Below is a small trained network, with its code and all its weights. Each question gives an input and a target symbol and asks what happens when units are switched off, that is, made to give their printed mean instead of their output.

import numpy as np


def w(rows, s, z=0):
    codes = np.array(rows[::2]) - 128.0
    scale = np.full(codes.shape[1], s)
    scale[-1] = z or s
    return codes * scale


def f(y):
    return y / 2 * (1 + np.tanh(0.7978845608 * (y + 0.044715 * y**3)))


def softmax(a):
    e = np.exp(a - a.max(-1, keepdims=True))
    return e / e.sum(-1, keepdims=True)


def log_softmax(a):
    a = a - a.max(-1, keepdims=True)
    return a - np.log(np.exp(a).sum(-1, keepdims=True))


def net(x, mask):
    ids = ['Λαβζθμπσ'.index(c) for c in x.split()]
    T = len(ids)
    res = E[ids] + P[:T]
    u = 0
    for l in range(2):
        q, k, v = (res @ M[l].T for M in (Q, K, V))
        z = softmax(np.where(np.tri(T) > 0, q @ k.T / 4**0.5, -1e9)) @ v
        res = res + np.where(mask[u], z, O[l][:, -1]) @ O[l][:, :-1]
        u += 1
        y = f(res @ A[l][:, :-1].T + A[l][:, -1])
        res = res + np.where(mask[u : u + 4], y, B[l][:, -1]) @ B[l][:, :-1]
        u += 4
    return log_softmax(res[-1] @ U[:, :-1].T + U[:, -1])


Q, K, V, O, A, B = {}, {}, {}, {}, {}, {}
E = w([
[130,4,161,114,203],'Λ',
[155,171,117,75,138],'α',
[198,95,95,132,199],'β',
[132,97,92,118,168],'ζ',
[163,87,191,96,135],'θ',
[142,154,171,121,122],'μ',
[47,114,99,144,113],'π',
[166,119,113,16,92],'σ',
],0.019)
P = w([
[86,121,83,106,166],'0',
[150,151,178,92,105],'1',
[104,160,139,102,193],'2',
[147,111,111,177,92],'3',
[136,142,204,107,96],'4',
[105,170,138,102,213],'5',
[165,112,110,185,97],'6',
[130,131,208,124,91],'7',
[102,165,143,104,234],'8',
[172,112,113,202,102],'9',
[133,132,210,122,92],'10',
[119,172,146,97,251],'11',
[192,121,118,190,108],'12',
],0.014)
Q[0] = w([
[128,165,57,67,210],'0.h0',
[168,159,213,180,122],'0.h0',
[2,143,194,90,116],'0.h0',
[115,85,194,165,47],'0.h0',
],0.0086)
K[0] = w([
[112,209,145,129,165],'0.h0',
[180,73,151,144,48],'0.h0',
[31,156,121,77,1],'0.h0',
[136,85,190,113,71],'0.h0',
],0.0086)
V[0] = w([
[179,136,2,162,52],'0.h0',
[22,121,230,100,44],'0.h0',
[31,248,112,10,196],'0.h0',
[195,79,104,248,249],'0.h0',
],0.0063)
O[0] = w([
[115,67,130,100,125,4],'0.h0',
[164,148,198,213,143,64],'0.h0',
[10,134,152,179,105,254],'0.h0',
[149,154,81,90,126,165],'0.h0',
],0.011,0.0038)
A[0] = w([
[143,170,192,166,167,250],'0.n0',
[166,243,130,155,1,88],'0.n1',
[88,154,42,169,46,24],'0.n2',
[102,107,37,236,197,149],'0.n3',
],0.0098,0.0021)
B[0] = w([
[179,171,123,178,109,254],'0.n0',
[145,2,108,175,191,208],'0.n1',
[235,118,69,127,236,170],'0.n2',
[163,28,44,100,80,204],'0.n3',
],0.0099,0.0058)
Q[1] = w([
[147,59,111,169,157],'1.h0',
[119,59,254,96,124],'1.h0',
[185,162,53,207,177],'1.h0',
[95,196,170,196,229],'1.h0',
],0.0057)
K[1] = w([
[174,70,145,142,200],'1.h0',
[140,110,76,201,64],'1.h0',
[105,123,96,146,254],'1.h0',
[89,174,100,201,154],'1.h0',
],0.0093)
V[1] = w([
[100,134,147,185,156],'1.h0',
[80,56,40,245,119],'1.h0',
[119,10,253,43,164],'1.h0',
[106,143,94,125,181],'1.h0',
],0.0069)
O[1] = w([
[31,76,218,139,132,112],'1.h0',
[121,18,133,215,95,255],'1.h0',
[203,82,194,46,233,110],'1.h0',
[170,98,73,255,154,191],'1.h0',
],0.0068,0.0053)
A[1] = w([
[194,102,140,90,105,133],'1.n0',
[185,35,43,93,123,3],'1.n1',
[105,63,124,134,2,131],'1.n2',
[217,45,196,138,53,109],'1.n3',
],0.0081,0.0041)
B[1] = w([
[17,164,90,253,209,167],'1.n0',
[223,139,218,108,51,250],'1.n1',
[16,151,100,36,99,162],'1.n2',
[4,175,156,70,71,216],'1.n3',
],0.0069,0.013)
U = w([
[102,37,158,109,194,45],'Λ',
[67,183,76,162,88,217],'α',
[133,142,94,71,81,110],'β',
[95,77,79,85,119,142],'ζ',
[200,105,244,176,119,163],'θ',
[198,227,144,205,52,165],'μ',
[89,51,1,234,197,2],'π',
[109,177,203,27,106,102],'σ',
],0.0099,0.0029)

Each question gives the input, a string of symbols that net reads in full, and the target symbol t.
The units are the heads (4 rows each of Q, K, V and O) and the neurons (one row each of A and B). Each row of codes is followed by its name. A weight is (code - 128) times the scale printed after its matrix; where a second scale follows, it is the last column's (O, A, B and U).
mask holds one flag per unit, layer by layer, with each layer's heads first. A switched-off unit (its flag False) gives its mean, the last column of its rows in O or B, instead of its output. The means were averaged over made-up inputs and are rounded, as every weight is.
A unit's drop is (log p(t) with every unit on - log p(t) with that unit switched off) / (log p(t) with every unit on - log p(t) with every unit switched off).
The circuit of an input: a set's keep is (log p(t) with only the set's units on - log p(t) with every unit switched off) / (log p(t) with every unit on - log p(t) with every unit switched off). Starting from all 10 units, units are removed one at a time, each time the one whose removal leaves the highest keep (on an exact tie, the one counted first), for as long as the keep stays at least 0.8.
units of the circuit, in order: the units of the circuit, biggest drop first
most important unit: the unit with the biggest drop
top k neurons: the k neurons with the biggest drops, biggest first
k most important neurons of layer l: the k neurons of layer l with the biggest drops, biggest first
input μ σ α π π π β Λ, target α: units of the circuit, in order -> [1.h0, 1.n3, 1.n2, 0.n3]
input μ α α α α π ζ ζ, target α: units of the circuit, in order -> [1.n1, 0.n1]
input α Λ σ θ β σ σ μ θ ζ, target μ: units of the circuit, in order -> [1.n1, 0.h0]
input μ α α μ σ σ ζ, target β: units of the circuit, in order -> [1.n1, 0.n3, 1.n2]
input σ α α π θ μ θ α μ π Λ, target α: 3 most important neurons of layer 0 -> [0.n3, 0.n2, 0.n1]
input α π α π ζ μ μ ζ μ σ θ, target σ: top 2 neurons -> [1.n3, 1.n2]
input θ θ σ α, target π: most important unit -> 1.n1
input β μ π, target π: top 2 neurons -> [1.n3, 0.n2]
input ζ θ α μ μ θ σ Λ, target σ: units of the circuit, in order -> [1.n3, 1.h0]
input θ σ β, target β: units of the circuit, in order -> [0.h0, 1.n1]
input ζ α β μ σ α β μ Λ σ Λ, target σ: 2 most important neurons of layer 0 -> [0.n1, 0.n0]
input σ Λ π, target Λ: units of the circuit, in order -> [0.n3, 1.h0]
input ζ ζ θ ζ α Λ μ, target θ: top 2 neurons -> [0.n1, 1.n2]
input Λ π ζ α α α π μ σ ζ, target θ: units of the circuit, in order -> [1.n1, 1.h0]
input α μ α σ α ζ, target ζ: units of the circuit, in order -> [0.n3, 0.h0, 1.n0, 1.n2]
input β α Λ Λ σ α ζ ζ α σ, target θ: units of the circuit, in order -> [1.n1, 0.n1]
input α α μ α ζ π μ Λ θ π, target θ: most important neuron of layer 0 -> [0.n3]
input π Λ β θ α σ σ μ ζ ζ, target μ: top 3 neurons -> [1.n1, 0.n2, 0.n1]
input σ Λ α Λ μ α ζ, target θ: top 2 neurons -> [1.n1, 0.n2]
input Λ μ μ θ θ μ σ, target θ: most important unit -> 0.n1
